Below is a small trained network, with its code and all its weights. Each question gives an input and a target symbol and asks what happens when units are switched off, that is, made to give their printed mean instead of their output.

import numpy as np


def w(rows, s, z=0):
    codes = np.array(rows[::2]) - 128.0
    scale = np.full(codes.shape[1], s)
    scale[-1] = z or s
    return codes * scale


def f(y):
    return y / 2 * (1 + np.tanh(0.7978845608 * (y + 0.044715 * y**3)))


def softmax(a):
    e = np.exp(a - a.max(-1, keepdims=True))
    return e / e.sum(-1, keepdims=True)


def log_softmax(a):
    a = a - a.max(-1, keepdims=True)
    return a - np.log(np.exp(a).sum(-1, keepdims=True))


def net(x, mask):
    ids = ['ΞΨαδηθμτφ'.index(c) for c in x.split()]
    T = len(ids)
    res = E[ids] + P[:T]
    r = res
    for j in range(3):
        rows = slice(3 * j, 3 * j + 3)
        q, k, v = (r @ M[0][rows].T for M in (Q, K, V))
        z = softmax(np.where(np.tri(T) > 0, q @ k.T / 3**0.5, -1e9)) @ v
        o = O[0][rows]
        res = res + np.where(mask[j], z, o[:, -1]) @ o[:, :-1]
    y = f(res @ A[0][:, :-1].T + A[0][:, -1])
    res = res + np.where(mask[3:15], y, B[0][:, -1]) @ B[0][:, :-1]
    return log_softmax(res[-1] @ U[:, :-1].T + U[:, -1])


Q, K, V, O, A, B = {}, {}, {}, {}, {}, {}
E = w([
[145,105,242,168],'Ξ',
[171,23,52,99],'Ψ',
[163,191,206,152],'α',
[173,119,122,148],'δ',
[147,160,114,47],'η',
[108,72,112,2],'θ',
[193,238,158,118],'μ',
[25,42,215,140],'τ',
[62,178,151,105],'φ',
],0.019)
P = w([
[254,179,241,48],'0',
[225,178,208,105],'1',
[195,180,175,129],'2',
[167,182,165,134],'3',
[170,209,165,129],'4',
[163,206,166,136],'5',
],0.0049)
Q[0] = w([
[217,131,121,143],'head 0',
[2,96,74,140],'head 0',
[149,149,70,185],'head 0',
[64,127,106,158],'head 1',
[18,87,86,178],'head 1',
[99,79,43,224],'head 1',
[148,159,166,167],'head 2',
[123,165,86,136],'head 2',
[159,167,197,99],'head 2',
],0.019)
K[0] = w([
[245,79,62,156],'head 0',
[81,131,235,164],'head 0',
[202,134,160,140],'head 0',
[182,149,151,105],'head 1',
[188,108,173,69],'head 1',
[248,88,130,110],'head 1',
[89,185,204,137],'head 2',
[148,185,112,100],'head 2',
[27,153,129,133],'head 2',
],0.016)
V[0] = w([
[94,142,129,173],'head 0',
[172,90,31,176],'head 0',
[79,136,79,122],'head 0',
[178,43,142,142],'head 1',
[198,175,150,72],'head 1',
[95,161,110,143],'head 1',
[1,184,101,121],'head 2',
[133,115,113,94],'head 2',
[184,127,140,179],'head 2',
],0.0084)
O[0] = w([
[132,139,182,101,32],'head 0',
[19,143,53,166,4],'head 0',
[105,136,119,102,97],'head 0',
[178,28,47,144,87],'head 1',
[1,242,68,157,254],'head 1',
[156,156,192,105,103],'head 1',
[201,101,228,54,107],'head 2',
[113,134,102,97,167],'head 2',
[146,131,100,225,65],'head 2',
],0.0051,0.0056)
A[0] = w([
[56,168,65,151,202],'neuron 0',
[120,103,166,247,47],'neuron 1',
[64,103,142,104,139],'neuron 2',
[127,180,143,129,17],'neuron 3',
[197,155,118,127,113],'neuron 4',
[219,178,58,96,105],'neuron 5',
[181,142,114,123,116],'neuron 6',
[3,150,137,132,139],'neuron 7',
[165,124,45,174,254],'neuron 8',
[104,127,122,225,155],'neuron 9',
[173,177,175,208,39],'neuron 10',
[87,66,26,123,48],'neuron 11',
],0.014,0.0075)
B[0] = w([
[84,97,104,173,226],'neuron 0',
[172,88,167,76,159],'neuron 1',
[145,166,113,139,182],'neuron 2',
[86,152,85,171,161],'neuron 3',
[95,129,114,182,172],'neuron 4',
[57,101,184,144,254],'neuron 5',
[94,117,137,153,152],'neuron 6',
[169,58,116,121,196],'neuron 7',
[149,146,184,195,198],'neuron 8',
[172,145,71,119,167],'neuron 9',
[181,126,2,75,190],'neuron 10',
[136,129,96,59,191],'neuron 11',
],0.011,0.0079)
U = w([
[234,81,118,102,67],'Ξ',
[132,28,71,136,176],'Ψ',
[190,161,68,110,87],'α',
[186,113,151,204,152],'δ',
[22,100,159,128,142],'η',
[119,64,87,1,3],'θ',
[118,169,88,153,56],'μ',
[171,14,181,138,212],'τ',
[186,221,174,83,201],'φ',
],0.01,0.0056)

Each question gives the input, a string of symbols that net reads in full, and the target symbol t.
The units are the heads (3 rows each of Q, K, V and O) and the neurons (one row each of A and B). Each row of codes is followed by its name. A weight is (code - 128) times the scale printed after its matrix; where a second scale follows, it is the last column's (O, A, B and U).
mask holds one flag per unit, heads first, then neurons. A switched-off unit (its flag False) gives its mean, the last column of its rows in O or B, instead of its output. The means were averaged over made-up inputs and are rounded, as every weight is.
A unit's drop is (log p(t) with every unit on - log p(t) with that unit switched off) / (log p(t) with every unit on - log p(t) with every unit switched off).
The circuit of an input: a set's keep is (log p(t) with only the set's units on - log p(t) with every unit switched off) / (log p(t) with every unit on - log p(t) with every unit switched off). Starting from the 12 units with the biggest drops (on a tie, the unit counted first), units are removed one at a time, each time the one whose removal leaves the highest keep (on an exact tie, the one counted first), for as long as the keep stays at least 0.8.
circuit, biggest first: the units of the circuit, biggest drop first
unit that matters most: the unit with the biggest drop
k most important neurons: the k neurons with the biggest drops, biggest first
which heads matter: for each layer, one digit per head in row order, 1 if its drop is at least 0.15 and else 0, layers parted by /
drop when u is switched off: that unit's drop, to one decimal
input η φ η μ η Ξ, target Ξ: which heads matter : 000
input φ δ η θ, target φ: which heads matter : 110
input φ θ δ, target φ: which heads matter : 111
input φ η η Ξ, target φ: circuit, biggest first : (head 1; neuron 0)
input τ μ α Ψ τ θ, target τ: unit that matters most : head 1
input η θ δ, target δ: which heads matter : 000
input μ μ η Ξ μ, target μ: which heads matter : 001
input η Ξ η Ξ, target Ξ: 2 most important neurons : (neuron 1; neuron 10)
input θ η φ α, target α: 2 most important neurons : (neuron 10; neuron 5)
input η θ θ α, target α: circuit, biggest first : (neuron 10; head 2)
input μ η δ, target δ: circuit, biggest first : (neuron 8; head 2)
input φ φ δ, target φ: circuit, biggest first : (neuron 0; head 1)
input μ η δ η Ψ α, target Ψ: which heads matter : 100
input θ η Ψ θ Ξ, target Ψ: unit that matters most : head 0
input θ η μ Ψ η τ, target τ: which heads matter : 000
input τ η θ, target τ: circuit, biggest first : (head 1; neuron 10)
input η Ψ α η Ξ, target Ψ: 2 most important neurons : (neuron 0; neuron 10)
input Ψ φ α θ φ φ, target φ: drop when neuron 5 is switched off : 0.1
input θ δ φ Ξ η θ, target φ: drop when head 0 is switched off : 0.2
input μ Ψ θ η, target Ψ: unit that matters most : head 0
input η η τ τ δ, target τ: drop when neuron 6 is switched off : 0.0
input η η η τ, target τ: drop when neuron 7 is switched off : 0.8
